Below are the code and all the weights of a small trained network. Each question names an input and a class and asks about switching units off, where a switched-off unit gives its printed mean instead of its output.

import numpy as np


def w(rows, s, z=0):
    codes = np.array(rows[::2]) - 128.0
    scale = np.full(codes.shape[1], s)
    scale[-1] = z or s
    return codes * scale


def f(y):
    return np.maximum(y, 0)


def log_softmax(a):
    a = a - a.max(-1, keepdims=True)
    return a - np.log(np.exp(a).sum(-1, keepdims=True))


def net(x, mask):
    res = np.array(x, float).reshape(1, 5) / 4 @ E
    y = f(res @ A[0][:, :-1].T + A[0][:, -1])
    res = res + np.where(mask, y, B[0][:, -1]) @ B[0][:, :-1]
    return log_softmax(res[-1] @ U[:, :-1].T + U[:, -1])


A, B = {}, {}
E = w([
[19,145,181],'x0',
[126,130,128],'x1',
[189,192,239],'x2',
[129,130,126],'x3',
[151,2,181],'x4',
],0.0081)
A[0] = w([
[51,122,111,132],'n0',
[110,58,68,108],'n1',
[192,120,101,145],'n2',
[42,143,195,200],'n3',
[152,173,208,52],'n4',
[179,137,111,57],'n5',
[158,163,221,38],'n6',
[116,187,115,30],'n7',
[58,161,199,127],'n8',
[72,134,186,62],'n9',
[135,164,102,53],'n10',
[143,6,176,19],'n11',
[78,137,184,111],'n12',
[150,152,188,6],'n13',
[221,130,127,120],'n14',
[171,140,222,31],'n15',
[155,158,201,3],'n16',
[213,143,100,188],'n17',
[166,60,197,71],'n18',
[126,168,103,9],'n19',
[118,183,121,72],'n20',
[127,42,184,39],'n21',
[158,157,157,33],'n22',
],0.011,0.0039)
B[0] = w([
[159,79,25,205],'n0',
[45,116,19,233],'n1',
[166,87,44,199],'n2',
[225,111,74,253],'n3',
[54,96,42,210],'n4',
[180,112,33,158],'n5',
[60,70,43,215],'n6',
[166,207,47,166],'n7',
[220,97,63,223],'n8',
[203,117,56,180],'n9',
[117,193,16,152],'n10',
[136,254,69,249],'n11',
[227,112,81,190],'n12',
[55,78,21,170],'n13',
[187,115,73,212],'n14',
[71,118,41,211],'n15',
[38,66,33,185],'n16',
[171,82,31,232],'n17',
[109,231,90,222],'n18',
[64,220,37,147],'n19',
[124,213,70,171],'n20',
[161,253,67,219],'n21',
[49,132,32,159],'n22',
],0.0081,0.0061)
U = w([
[139,115,114,255],'0',
[125,228,115,73],'1',
[35,52,102,100],'2',
[150,107,124,252],'3',
[224,61,111,11],'4',
[126,72,175,192],'5',
[116,72,254,1],'6',
[146,89,231,1],'7',
],0.0094,0.0071)

Each question gives the input, the list of numbers given to net, and the class t.
The units are the neurons (one row each of A and B). Each row of codes is followed by its name. A weight is (code - 128) times the scale printed after its matrix; where a second scale follows, it is the last column's (A, B and U).
mask holds one flag per neuron, in row order. A switched-off neuron (its flag False) gives its mean, the last column of its row in B, instead of its output. The means were averaged over made-up inputs and are rounded, as every weight is.
A unit's drop is (log p(t) with every unit on - log p(t) with that unit switched off) / (log p(t) with every unit on - log p(t) with every unit switched off).
The circuit of an input: a set's keep is (log p(t) with only the set's units on - log p(t) with every unit switched off) / (log p(t) with every unit on - log p(t) with every unit switched off). Starting from the 12 units with the biggest drops (on a tie, the unit counted first), units are removed one at a time, each time the one whose removal leaves the highest keep (on an exact tie, the one counted first), for as long as the keep stays at least 0.8.
circuit, biggest first: the units of the circuit, biggest drop first
k most important neurons: the k neurons with the biggest drops, biggest first
drop when u is switched off: that unit's drop, to one decimal
input [-1,0,4,2,5], class 1: circuit, biggest first : n18, n11
input [2,-1,8,-8,8], class 1: circuit, biggest first : n18
input [4,-1,2,-3,3], class 4: circuit, biggest first : n3, n8
input [6,0,-2,-5,6], class 1: circuit, biggest first : n11, n21
input [4,1,-3,3,6], class 1: circuit, biggest first : n11, n21
input [-8,-3,3,6,-4], class 4: circuit, biggest first : n17, n14
input [8,4,7,-2,-4], class 4: circuit, biggest first : n8, n3
input [-5,-1,6,-3,6], class 1: 2 most important neurons : n18, n11
input [5,-4,8,6,2], class 2: drop when n16 is switched off : 0.2
input [6,4,4,0,0], class 4: drop when n3 is switched off : 0.3
input [6,-6,7,3,-5], class 2: drop when n22 is switched off : 0.1
